Below are the code and all the weights of a small trained network. Each question names an input and a class and asks about switching units off, where a switched-off unit gives its printed mean instead of its output.

import numpy as np


def w(rows, s, z=0):
    codes = np.array(rows[::2]) - 128.0
    scale = np.full(codes.shape[1], s)
    scale[-1] = z or s
    return codes * scale


def norm(h):
    return h / np.sqrt((h * h).mean(-1, keepdims=True) + 1e-5)


def f(y):
    return np.maximum(y, 0)


def log_softmax(a):
    a = a - a.max(-1, keepdims=True)
    return a - np.log(np.exp(a).sum(-1, keepdims=True))


def net(x, mask):
    res = np.array(x, float).reshape(1, 7) / 4 @ E
    u = 0
    for l in range(3):
        y = f(norm(res) @ A[l][:, :-1].T + A[l][:, -1])
        res = res + np.where(mask[u : u + 4], y, B[l][:, -1]) @ B[l][:, :-1]
        u += 4
    return log_softmax(norm(res)[-1] @ U[:, :-1].T + U[:, -1])


A, B = {}, {}
E = w([
[94,89,128,74,145,99,129],'x0',
[171,156,128,231,78,182,192],'x1',
[96,133,110,125,94,136,133],'x2',
[88,198,91,155,138,155,198],'x3',
[111,183,123,79,183,107,63],'x4',
[55,108,110,33,223,80,180],'x5',
[218,88,191,135,255,96,149],'x6',
],0.0053)
A[0] = w([
[36,211,87,127,68,128,152,28],'0.n0',
[139,104,118,179,12,133,111,53],'0.n1',
[201,172,129,203,157,127,121,68],'0.n2',
[146,133,124,215,100,131,251,1],'0.n3',
],0.019,0.0041)
B[0] = w([
[8,209,150,39,90,213,97,251],'0.n0',
[150,47,137,136,65,88,105,229],'0.n1',
[135,190,198,122,146,94,111,192],'0.n2',
[200,136,48,201,196,188,192,243],'0.n3',
],0.015,0.013)
A[1] = w([
[59,48,49,85,189,97,186,2],'1.n0',
[103,173,98,136,164,117,152,72],'1.n1',
[65,186,106,206,142,12,187,39],'1.n2',
[52,50,108,7,212,68,164,87],'1.n3',
],0.014,0.0027)
B[1] = w([
[96,87,116,39,201,62,131,182],'1.n0',
[135,58,151,171,61,164,63,162],'1.n1',
[122,132,158,96,131,170,46,145],'1.n2',
[111,4,23,137,255,30,136,249],'1.n3',
],0.0074,0.011)
A[2] = w([
[142,31,94,162,5,75,150,1],'2.n0',
[104,130,51,160,109,99,129,76],'2.n1',
[153,139,86,193,129,145,224,28],'2.n2',
[200,121,62,240,96,44,125,69],'2.n3',
],0.014,0.0029)
B[2] = w([
[168,37,184,254,20,22,26,220],'2.n0',
[152,148,153,116,128,80,145,168],'2.n1',
[200,59,51,151,157,98,232,241],'2.n2',
[5,184,86,34,98,218,157,253],'2.n3',
],0.0087,0.0063)
U = w([
[215,140,58,220,157,201,224,187],'0',
[188,216,254,127,182,80,106,5],'1',
[148,43,156,181,5,89,72,168],'2',
[98,42,80,84,234,36,115,128],'3',
[2,192,108,46,90,215,107,140],'4',
],0.01,0.0025)

Each question gives the input, the list of numbers given to net, and the class t.
The units are the neurons (one row each of A and B). Each row of codes is followed by its name. A weight is (code - 128) times the scale printed after its matrix; where a second scale follows, it is the last column's (A, B and U).
mask holds one flag per neuron, layer by layer. A switched-off neuron (its flag False) gives its mean, the last column of its row in B, instead of its output. The means were averaged over made-up inputs and are rounded, as every weight is.
A unit's drop is (log p(t) with every unit on - log p(t) with that unit switched off) / (log p(t) with every unit on - log p(t) with every unit switched off).
unit that matters most: the unit with the biggest drop
top k neurons: the k neurons with the biggest drops, biggest first
k most important neurons of layer l: the k neurons of layer l with the biggest drops, biggest first
drop of u: that unit's drop, to one decimal
input [-6,0,-5,-4,7,-5,1], class 1: unit that matters most : 0.n2
input [3,-4,6,-8,7,-8,4], class 2: top 3 neurons : [0.n3, 0.n0, 1.n3]
input [2,-1,-8,-8,-2,-4,3], class 1: top 4 neurons : [0.n3, 0.n1, 1.n3, 0.n0]
input [-8,5,3,-4,7,-3,-2], class 2: 2 most important neurons of layer 0 : [0.n1, 0.n0]
input [-8,3,1,0,3,-6,-3], class 2: top 2 neurons : [0.n1, 2.n0]
input [8,5,0,-8,-8,2,-2], class 2: top 2 neurons : [2.n0, 0.n1]
input [1,6,-4,-2,-4,8,-5], class 0: 2 most important neurons of layer 0 : [0.n3, 0.n2]
input [1,-7,-1,0,1,-6,8], class 1: drop of 0.n3 : 0.4
input [5,2,-8,5,3,-8,7], class 1: drop of 0.n2 : 1.1
input [2,0,4,6,-8,1,0], class 0: drop of 0.n3 : 4.4
